[ -8  30   3  -3   1 -13  21 -15   6  13   0   0  26   1   0  12 -10  -4
  25  -5   9  10   2  -4  -4  14   6   1  -1  -2   1  -1  -3  24  -6  12
  -9   0   6  -8   7 -25 -22 -13   0  -7   5  -3  -2 -12   1   3  -1  19
   0]	(45).D
[ -3  12   7 -13   5 -10  24 -15   5  32   4  -7   4   1  -2  20 -17   0
  32  -7  34  15   4  -3  -2  17  14   0   0  -2  -3   3  -1  16  -5  11
 -11   5   5 -13   2  -7 -21 -17   2  -2   2  -2  -6 -34   1   1  -1  -2
  -3]	(36).A
[  3  15   3  -7   3  -8  21 -12   5  13   1   4  -8   3   0  10 -10   1
  20  -3  16  12  -2  -3  -8  10  10   1   0  -7  -3   3  -1  12  -5   5
  -7   5  -1 -18   8  -4 -17  -7   2  -4  14  -1  -6 -31  -2   4  -1   4
   0]	(36).H
[ -8  19   1   0   4  -7  -6 -10   9  18   1  11  17  -1  -3  12  -3  -2
  30  -6  11   8   1  -1  -1   4   8   5  -2  -3   0   0  -6  23  -3  12
 -15 -11  13 -13  17 -23 -15 -14   1  -3   5  -6  -5   7   1  -4   4  27
   4]	(45).N
[ -2  29   8 -16   4 -11  33 -13   6  36   6 -12  17  -1  -2  31 -22  -1
  49  -6  32  18   0  -4  -9  20  18   4   0  -4  -4  10  -2  27  -9  12
 -10  13  14 -18   5 -11 -20 -16   0  -6   3  -3  -8 -54  -2  -1   4  -4
  -3]	(36).A
[-15  30   2   0   1  -7   8 -13  11  15  -2  -9  29   0  -2  11  -6  -4
  21  -4  25  13   0  -1  -2  11  12   7   0  -1  -1  -3  -4  25  -4  12
 -11  -8  11  -2   2 -27 -20 -21   0  -3   5  -7  -5   8   2  -2  -1  31
   2]	(45).D
[  1   1   6  -5   4  -3  14 -11   6  22   6  -1   9   2   0  16 -12  -2
  28  -7  12   9   2  -1  -2   6  13   4   1   2  -3  -3   0  15  -9   6
  -7   9  12  -1   6  -6 -22 -15   1  -2   1  -4  -4 -27  -1   2  -1  -5
  -4]	(36).H
[ -7  17   7  -6   7 -26  23 -14   6  24  -4 -26  24   3  -2  13  -6  -9
  -6   2  54   0  -4  -3   1  18  13   5   4  -5  -5   1 -11  14  13   7
  -7  21  20   0  25   0  -4 -17   0  -3   5 -10  -7   1   0   5  -7 -12
 -11]	(42).M
[ -2  21   9  -4   5 -13   5 -18   5  22   1   8  19   6  -4  17 -11  -8
  30  -7  10   6  -2  -3  -2  13  13   8   1  -1  -3  -2  -6  25  -5   7
 -13   4  18  -6  22 -16 -26 -13   1  -8   4  -7  -2  -8   0   6  -1   6
  -1]	(45).N
[-10  25   5   0   5 -17   6 -19  10  25  -3  -3  44   4  -3  16  -9  -5
  12  -6  15   9  -3  -4  -4  10   9   9   1   2  -1  -2  -8  34   1  10
  -7  -1  27   3  20 -23 -26 -20  -2  -9   9  -7 -10   2   3  -1  -1  16
  -6]	(45).D
[ -4  -1   7 -11   6  -4  23 -16   9  31   2  -9   7   2  -3  17 -16   0
  17  -6  39  16   0  -3  -5  10  12   3   1  -3  -5  -1  -2  10  -7   7
  -3  11   8 -13   6  -2 -29 -23   3  -2   1  -6  -8 -26   1   3  -3   6
  -5]	(36).H
[-11  29   7  -4   3 -14   3 -20   8  24   2  -1  25   7   0  18  -9   0
  24   0  11   7  -2  -1  -3  15  18   7   2   4   2  -2  -7  30  -2  12
 -12   1  25  10  10 -24 -34 -18  -1  -6   5 -10  -1   0   1  -1  -1   1
   3]	(45).D
[ -6  40   1   0   3 -18  16 -12   7   4   2  -5  19   0   0   8 -14  -2
  31  -8   2   2   1  -5  -3   6  15   3  -1  -3   1  -2  -1  30  -1  13
  -6   2  10  -1   9 -23 -16  -8  -1  -8   3  -5   0 -17  -3  -1  -1  -1
   2]	(45).N
[  2  14   8  -7   5 -23  11 -16   8  25  -1  -1  26   8  -1  19  -8  -6
  17  -9  34   3  -1  -3  -4  18  10   4   3  -5   1   0  -9  14   3  13
 -12  10  16   0  16  -4 -16 -14  -2   5   6  -6  -8   3   4   3  -5   5
  -8]	(42).W
[-12  34   5  -5   3 -14  11 -13   9  23  -3  -7  34   3  -2  17  -9  -5
  18  -5  22  12  -1  -2  -1   9  10  10   1   0   0  -1  -9  30  -1  12
  -9   1  30  -4  19 -24 -23 -20   0  -9   4  -8  -5   3  -2  -2  -1  18
  -2]	(45).D
[ -2   4   9  -9   8 -23  16 -14   9  32  -6 -38  22   1   0  23 -12  -6
   3  -7  55   0  -3  -3   2  19  13   6   5  -1  -5  -1 -14  10  10  10
  -5  20  17  11  21   7   1 -15   2  -1   3 -14 -14  -3   3   6  -8 -14
 -15]	(42).M
[-11  55   1   1  -2 -17  15  -9   4  11  -6   9  38  -1  -2  17 -15  -6
  36   2 -35  14   0  -7  -7  16  -2   2  -2  -1   6  13  -4  54   3  13
  -2 -12  12  -6   8 -33  -9   9  -1 -14   9  10  -5 -36  -3  -9   8  25
  -1]	(45).D
[ -5   6   4 -11   2 -10  29  -9   2  24   1 -21  -2  -1  -3  15 -10  -2
  39 -10  55  13  -1  -1   4  19  18  -4  -1  -6   1   4  -3   1 -10  16
 -15   3 -17 -18 -14  -6  -3 -13   1   7   3  -4  -4 -16   2   0   0  23
   3]	(36).A
[ -7  15   5  -3   4 -14  14 -12  14  23  -4 -20  28  -2   0  19 -11  -1
  14  -5  34   7   0  -1   0  13  10   4   1   2  -4  -2  -6  24   5   9
  -9   7  14   4  13 -12  -5 -13  -2  -3   2  -3  -4 -13   3   0  -2   3
  -7]	(42).W
[ -6  28   5   1   3 -15  17 -13   5  21  -5  -7  34  -3  -1  18 -11  -7
  20  -7  33  11  -1  -3  -7  15   9   5  -1  -2  -1  -1  -5  20  -2  13
  -3   3  11  -5   7 -16 -16 -15   0  -4   9  -6  -7  -4   1  -1  -2  23
  -6]	(45).D
[  2  20   7 -11   3 -10  15 -13   3  27   3  -3   2   1  -4  23 -16  -3
  24  -4  18  15   1  -3  -7  16  11   3   0  -2  -2   8  -2  17  -3   8
  -8  10  11  -7  -1  -7 -18  -5   2  -3   2  -1  -7 -30   0   0   1  -1
  -2]	(36).A
[ -5  34  -3  -3   3 -22  18 -22   9  15  -3  13  32   6  -6  12  -5  -8
  20  -6  24  10  -1  -3 -13  17   5   6   1  -6   1  -2  -6  23  -8  15
 -15  -8   6 -17  15 -23 -29 -19   2 -11   8  -4  -8  13   5   0  -2  44
  -2]	(45).D
[-12  23   8  -3   1 -13  11 -19   2  21   3  -2  39   5  -1  17  -7  -2
  21  -3  20  10  -3  -2   0  16  18   9   1   5   1  -6  -3  22 -10  15
  -7   5  19   7  -2 -24 -39 -26  -2  -5   6  -8   2   9   4   0  -3  16
   3]	(45).D
[  1  -2   5  -6   7 -13  22 -18   6  21  -2 -11  14   3  -3  12 -13  -5
   9  -7  41  11  -2   0  -9  11   5   0   4  -5  -6  -1  -4  11   2   6
  -7   8   3  -3  13   5 -14 -16   4  -3   3  -3  -9 -20   2   8  -4   9
 -14]	(42).M
[-12  24   6 -11   2  -4  27 -12   5  29  -1 -17  -3  -2  -2  18 -18   0
  22  -3  42  22  -3  -2  -8  17  15   1  -1  -5  -4   4  -2  17  -5  11
  -6   2   1  -9  -9  -8 -22 -15   0   1   1  -3  -7 -33  -1   3   0   9
  -3]	(36).A
[  0   9   9 -12   4  -9   6 -19   7  34   0  -6  19   7  -3  18  -7  -2
   8  -6  36   5   0  -1  -8  16   9   6   1   3  -1  -1  -7  13   3  10
 -11   8  17   3   7  -1 -24 -15  -2   0   5  -6  -7   3   5   4  -3   2
  -6]	(42).W
[ -5  23   5  -9   4 -12  28 -12   8  11   5  -3   5   1  -3  15 -14  -1
  40  -8  35  13   0  -5  -4  14  17   1  -3  -8  -5   0  -2  13 -11  14
 -16   6  -5 -21   6 -11 -16 -17   3  -2   2  -3  -6 -20   0   0  -1  12
   1]	(36).A
[ -9   4   8 -14  12  -6  13 -20  11  37   6 -10  -8   7  -5  19 -12   4
  32  -9  51  17   3  -2  -2  16  25   3   0  -4  -2  -4  -5  14  -9   9
 -17   5   9  -9   5  -7 -34 -24   1  -1   2 -10  -4 -16   1   5  -4  -4
   1]	(36).H
[  2  23   2 -15   3 -13  36 -12   3  22   5  -4   2   1  -1  20 -15  -1
  28  -6  47  13   2   0  -7  18  16   2  -2  -7  -4   4  -2   4  -8  10
  -8  14   2 -23  -1   0 -25 -17   4   1   3  -5  -4 -23   3   3  -5   5
  -2]	(36).A
[ -5   6   5   8   4  -4  22  -9   9   4  -1 -11 -13  -2  -3  -1  -9   1
  12  -6  33   9  -2  -4  -7   2  13   1  -1 -10  -5  -4  -1   5  -6   4
  -8   2  -4 -10   8  -6 -13 -15   2  -6   1  -8  -6 -15   2   9  -3  10
  -5]	(36).H
[ -6   0   5  -4   7 -16  14 -12   7  25  -3 -29   8   0  -3   7  -9  -7
   4  -3  53  11  -1  -3   0  18   5  -3   3  -4  -1   6  -9  25  12   8
 -11   3   1   7  15   3   2  -8  -1  -3   2  -5 -11 -16   5   4  -2   5
 -10]	(42).M
[  1  -8   4  -5   6  -2   6  -7   7  18   5  -5 -16   5  -2   8 -11   0
  34  -3  19  11   1  -1  -1   9  10  -8  -1  -4   0   5   0  11  -3   6
 -12  -3 -10  -9   3  -1   1  -2   1   0   0   0 -10 -36  -1   1   0  -2
  -2]	(36).H
[ -7  15   4  -1   2  -8   7 -14   9  14   1   2   5   3  -1   8 -13  -3
  30  -3   3  13   1  -2  -3  11   8  -3  -1   0   1   3  -4  24  -4  10
 -11  -8  -2  -8   3 -14 -11  -5  -2  -6   2  -1  -3 -23  -1  -2   1  13
   2]	(36).H
[  0  20   7  -9   2  -8  24 -11  10  12  -6 -18 -12  -5  -2  13 -18  -3
  28  -7  53  19  -1  -1  -9  12  12  -2  -1 -10  -5   3  -6  12  -2   7
 -13  -3 -10 -20   3  -6   1  -9   1   2   2  -6 -13 -17   1   4   2  24
  -8]	(36).A
[ -5  27   1  -4   3 -13  26  -1   2   4  -1 -21   3  -4  -1   6 -10  -2
  18  -3  14   5  -1  -3   3  14   9  -3  -1  -7   0  13  -4  17   5   5
  -4   3 -11  -7  -1  -3  15   5   0  -4   1   3   2 -33  -4  -3   1  -6
  -4]	(36).H
[ -5  13   7  -4   3 -13   7 -10  11  34 -11 -18  24  -2  -3  19 -13  -7
  12  -4  54  16  -3  -3  -9  14   8   5   2  -1  -3  -1 -15  19   8  10
  -8   0  11  -2  19 -12 -10 -19  -2  -1   6  -7 -14   5   3   7   0  24
 -11]	(42).W
[ -6   7   6 -13  10 -16  13 -19  13  42  -1 -14  10   4   0  22 -11  -9
  21  -9  55  15   0   0  -2  17  16   7   1  -5  -4   0 -13  14   5  11
 -15  12  19 -14  24   0 -15 -22   0  -1   3 -12 -13  -5   0   6  -3  -1
  -7]	(42).M
[-10   1   7  -9   4  -7  -4 -20   6  49  -1 -12  42   4  -1  26  -7  -3
  19  -7  48  17  -1  -1   1  18   8   8   2   6   0  -2 -10  22  -3  12
 -10   1  26   7  15 -14 -30 -26  -1   2   7  -8  -9   7   5  -1  -3  21
  -3]	(45).D
[-17 -22   8 -10  11  -2 -18 -31  15  55   3 -12  43   8  -3  30  -2  -2
  33 -13  55  11  -1   3  10  10  27  23   3   7  -8 -15 -14   7 -14  15
 -25   4  45  -4  23 -16 -50 -55   3   3   5 -27 -12  52  11   2  -4  27
   4]	(45).N
[  1  19   2 -14   7  -9  29 -12  10  29   1  -1   2   0  -3  22 -15  -3
  33  -7  51  19   1  -2  -6   9  13   8  -1  -9  -5   3  -6   8 -10  11
  -9   8   4 -30   8  -5 -17 -21   4  -1   3  -4  -9 -22   0   0   1  16
  -6]	(36).A
[-18  12   7  -3   5 -16   9 -16   5  27  -1 -22  28   5  -4  11  -5  -7
  14  -8  51   9  -2  -1   3  20  17   2   2  -1   3   1  -8  19  -5  14
 -11   0   7   6   0 -14 -26 -21  -2  -2   5  -8  -5  13   8   1  -6  17
   2]	(45).D
[-13   9   2  -4  -1  -3  34 -13   4  15   4 -14   8   0 -30   2 -13  -1
  16  -6  38  15   0  -4  -3  12  11  -2   1  -8  -3   3   1   7 -12   8
  -6   0 -12 -14  -2  -8 -20 -19   2  -3   1   0  -6 -31   2   4  -2  21
  -3]	(36).H
[  0  29   7  -6   4 -24  10  -9   7  19  -2 -13  23   0   0  24 -11  -7
  26  -7  25   0  -1  -2  -2  20  10   4   1   0   0   3  -7  23   9  11
 -10  10  12   8  11  -9   0  -2   0  -5   6  -5  -6  -7   0   1  -4  -9
 -10]	(42).W
[ -3  14   6 -10   4  -5  16 -11   0  27   2  -4   9   1   0  22 -16  -1
  27  -3  13  17  -1  -3  -3  10  12   5   1  -1  -5   1  -3  20  -4   6
  -6   7  12 -10   5  -6 -21 -14   2  -4   3  -3  -7 -37  -3 -12   1  -4
  -5]	(36).H
[ -6  -2   6  -8   8 -16  13 -18   9  31   2 -20   3   3  -3  15  -9  -5
  15  -6  55   7  -2   0  -2  17  12   2   2  -5  -5   2  -9  11   7   8
 -14   7  11  -3  15   2  -8 -15   0  -2   1  -9  -7  -9   4   5  -4  -6
  -6]	(42).M
[-10  14   5  -4   4  -9  -1 -17   8  38   1  -5  49   0  -1  25 -10 -10
  35  -8  33  14  -1   1   1  13   9   9  -1   6   0  -4  -9  26  -9  17
  -9  -6  24   1   6 -24 -26 -25   0  -3   6  -8  -7   6   4  -6   2  33
   1]	(45).D
[ -4   8   5 -12   4  -5  28 -14   6  24   3  -5  -4   5  -3  10 -12   2
  16  -6  38  16   1  -2  -6  11  13   2  -1  -7  -3   3   0   3  -9   7
  -7   8   0 -16   4   1 -25 -20   4  -1   0  -6  -4 -19  -1   5  -2   8
  -2]	(36).H
[-17  37   5   1   4 -15   6  -9  11  13  -1 -11  24  -1   1   9  -6  -4
  30  -3  28   3   4  -2   3  12  19   8  -1  -2   1  -4  -7  24  -6  14
 -16  -3  17  -3  13 -30 -11 -18   0  -2   2 -13  -1  17   1  -3  -2  15
   7]	(45).N
[  0  19   6  -8   6 -23  13 -12  12  22  -6 -26   9   0  -3  12 -12  -6
   7  -4  45  -1  -1  -4  -2  16  13   2   5  -3  -4   2  -9  16  13   7
 -11  13  15   4  21  -1   3  -8  -1  -3   2 -10  -9  -8   1   7  -9 -18
 -12]	(42).M
[-11  27   7  -4   6 -11   6 -16   9  34   1  -7  34   0  -1  27 -12  -4
  35  -6  26  13   0  -1   1  17  13   8   1   4   2   2  -6  30  -5  14
 -12  -2  19   1   2 -26 -21 -17   0  -5   7  -3  -8 -17   0  -6   4  19
  -2]	(45).D
[-15  28   7  -3   2 -13   6 -12   2  30   1  -8  55   5  -1  22  -4  -7
  13  -2  13   5  -2  -1   4  15  10   9   3   8   2  -1  -7  32  -3  13
   0   6  34  13  10 -23 -29 -20  -3  -9   7  -8   0   5   1  -5   4   7
   0]	(45).D
[  2  29   4   2   4 -18  23  -2   6 -12 -11 -19   6  -4   0   2 -13  -4
   5  -2  25  -2  -2  -5  -7  10   4  -3  -4  -9  -1   2  -4  10  12  12
  -5   6  -7  -2  13  -7  21   7  -2  -5   2  -3  -7  -9   0   3  -5   8
 -10]	(42).M
[  1  19   3 -13   6 -11  31 -12  11  29  -1 -10   6  -5  -2  26 -19   0
  45  -9  55  17   1  -3  -7  12  16   6  -2 -11  -8   2  -6  13  -7  15
 -14  11   2 -29  11   0 -13 -19   8   1   3  -5 -13 -31   1   3  -1  15
  -7]	(36).A

[  7  -7   3  -4   1  -3   7 -17   0   0   1   3   4  -5   2  -6 -16  -8
  -2 -12  -6  -2 -14   6 -20  -6  -4  21  -1  29 -10 -12 -11  -1  -2   9
  -3  10  11  -1  -5  -2   3  -5   7 -10  28   0   0 -12  -7  -5  -3   0
 -11]	j154.E
[ -5  51  -3  -7   3  -8  17  -4  -5   1  -8   1   1  -4   2  -4 -10 -10
 -10   2   9 -16   5  21  14 -19 -15  16   2  38  -1   8 -14  -2  13  29
   5  42  -1  -2   0 -16 -19  10   2  -1  -3  -4  27   3 -11 -18   8  -7
 -14]	J111.T
[  4 -20  -3  15  -6   3  -7 -10   2  -3  -7   2   2   0   0  -3  -4  -4
  13  -5  -7  10 -23  -1 -38   6  -2   7   4  16 -12  -5  10  -1 -12  -1
  -5 -16  -1   1   6  10  18  -7   2  -6  34  -2 -11  -9   8  -9   4   2
 -16]	j328.C
[  2  -8  -6  17 -12  -2   2 -10   5  -2 -14   2   3  -3   3  -4  -2   0
  -1 -10   0   4 -14   6 -18   2  -1  20   8  24  -6   2   6  -4  -2  20
  -5   1  -3  -3   5   3  15   4   4   2  17   0  -8   0  20 -17  10   1
  -9]	j328.C
[  1  -7   2  -7   3  -5   0  -3  -7   1   6   2  -3   3   4  -1   2  -5
   2 -12   0  -4  -5  -2   2  -3  -3   4  -5  10  -1  -6  -4   1   3  -6
   5  19   0   1   0  -1 -10  -5   1  -7   9   0   6  -7 -16  -3  -2  -3
 -20]	j952.Y
[  4 -24   0  -5   3  -2   7  -5  -3  -1  -3  -3   5  -1   3  -4   1   1
   1 -19  -1   0  -7  -6  -9  -1   4  12  -4  24  -7  -6  -1   0   4  16
   3  -2  -1   0 -10   6  -2   0   6  -1   8  -4   0  -9   0   0  -5   1
  -1]	j154.F
[-10  22   6  -2  -9  -3   5   4  -5   2   6   9  -3  -5   1   8 -50  -9
 -12  18   6   0  -6  11   2  -9  -2   3  11  24   5   2  -9   2  11  -9
  -6  30  13   4 -21 -17  -1   1   4  -9  17   3  17   7 -19  -3  -5 -10
  -6]	J111.U
[  0 -22   3  -9   6   1   3 -13  -5   0   0   1  10   2   5  -4 -23  -1
   0  -4   1  10  -7  -2 -15  -6   5  -4   0  18  -6  -5  -3   1   9  18
  -1  -9   0   6 -14   7  -5  -4   6  -5   6  -3   4 -12 -17  14 -19   1
   6]	j154.E
[ -1 -11   8   4  -8  -1   5 -10  -1   2   6   9   1  -5   0  -2 -55  -8
 -11   7  -3   6 -17   6 -27  -4   7  10   8  25  -5  -8  -9   0   3  -4
 -11   3  22   4 -15  -8  15  -6   7 -12  37   1   0  -5 -10   6 -18  -3
   3]	J111.R
[  2 -15   3  -4   1  -3   2  -1  -5   1  -1   1   5   0   4  -1 -14   0
  -8  -5   2   8  -4   2  -3  -4   2   5  -1  11  -2  -5   0   3   9  18
   0   9  -3   4  -8   4  -4   3   4   0  -1  -2   5  -6 -10   5 -10   0
  -1]	j952.V
[  8 -38  -2   9 -11  -7  -4 -14  -1  -3  -7   4  -1  -4   4 -10   5  -3
  -4 -31  -5   3 -24   4 -25   5   0  32   1  32  -5 -10   6   1  -6   2
  -1  14   3   0  -5   5  17   0   8  -3  36   4 -13  -4  13 -21  12  -2
 -24]	j328.C
[  1 -11  -5   8   8   1   4 -11  -1   2  -8  -2   1   1   1  -4  30 -11
   6 -22  -5  -4  -5   2  -6   2   4  23  -7  25 -18  -7 -13   2  -3  -3
  14   5  11  -7   6   9  -4  -2  -2  -2  17  -4  -3  -8  12  -7   2   0
 -16]	j328.B
[-10 -11   3  -2  -6  -3  -4   7  -3  -1   5   7  -7   1   2   6 -14  -2
  -5  -5   7   1 -10  -5   4   4   4   2   7  19   8  -2   1   1   8 -21
   6  24   6   0 -13  -9   0  -1   1  -4  18   3   3   8 -13  -9  -2 -10
 -16]	J111.U
[ -8  14   1   8   7  -1   7   1  -1   2  -7  -1   6   2   0   7 -10 -11
 -11   3   2   2  11   9  14  -6   6  11  -5  19 -12   1 -17   1  16  18
  10  15   3  -2   1  -2 -15   4   0   5  -6  -4  18  -5   1   9 -14   1
   3]	j952.V
[ -5  15   9   7  -3   5  -7   6  -1   3  11   7  -5  -1  -7  13 -52  -6
 -11  39  -1   9   1   3  -3  -6   1 -15   7 -24   1  -6  -2   3   3 -16
 -16   6   9   7   5 -10   7  -6  -3  -6   8   2   7  -3 -19  23 -20   3
  10]	j952.K
[  1  26   3  -1   3  -7  15 -12  -4   2  -7   4   8  -6   1   1 -32 -12
 -13   6   2  -4   5  18  -1 -14  -5  21   1  29  -9  -3 -18   0  10  27
  -5  27  11   1  -4  -9  -9   3   5  -4   4  -2  19  -6  -9   2  -9   1
   0]	j154.F
[  9 -47  -3   0  -3  -1  -5 -11  -2  -3   1   1  -1  -1   4 -11  20   1
   3 -32  -8   3 -19 -10 -22  10   2  22  -6  12  -4 -13   8  -2 -10  -1
   1  -4   0  -2  -3  11  11  -6   6  -2  23   2 -18  -9   9 -11   6   1
 -15]	j328.S
[  7  -4   4  -3   8  -7  11 -18  -3   4  -1   1   8  -4   3  -6 -15  -9
  -3 -10  -4  -4  -7   6 -19 -11  -4  28  -7  27 -12 -13 -15   1  -1  27
  -6   6   5   1  -1   2  -6  -2   8  -8  17  -5   4 -19  -8   5 -14   4
  -4]	j154.X
[ -5  -7   6 -10  -3  -5   3   2  -5   3   6   5  -3  -2  -1   0 -22  -4
 -15  -4   1  -1  -4  -1   9   1   5   7   3  15   5  -4 -10   3  10 -10
   1  21  10   1 -19  -9  -5   1  -3  -7  10   4   6   6 -16   1  -9  -4
  -2]	J111.T
[ -1 -14   1 -13  -1  -7   8 -10  -7   0   2   3   0  -3   7  -4 -15  -7
  -1 -20   1  -6 -15   1 -10  -4   1  17   1  43  -2  -6  -8   1   5  -2
   6  22  12   2 -21  -7  -6  -1   6 -13  29  -2   5  -5 -16 -13  -3  -9
 -18]	J111.R
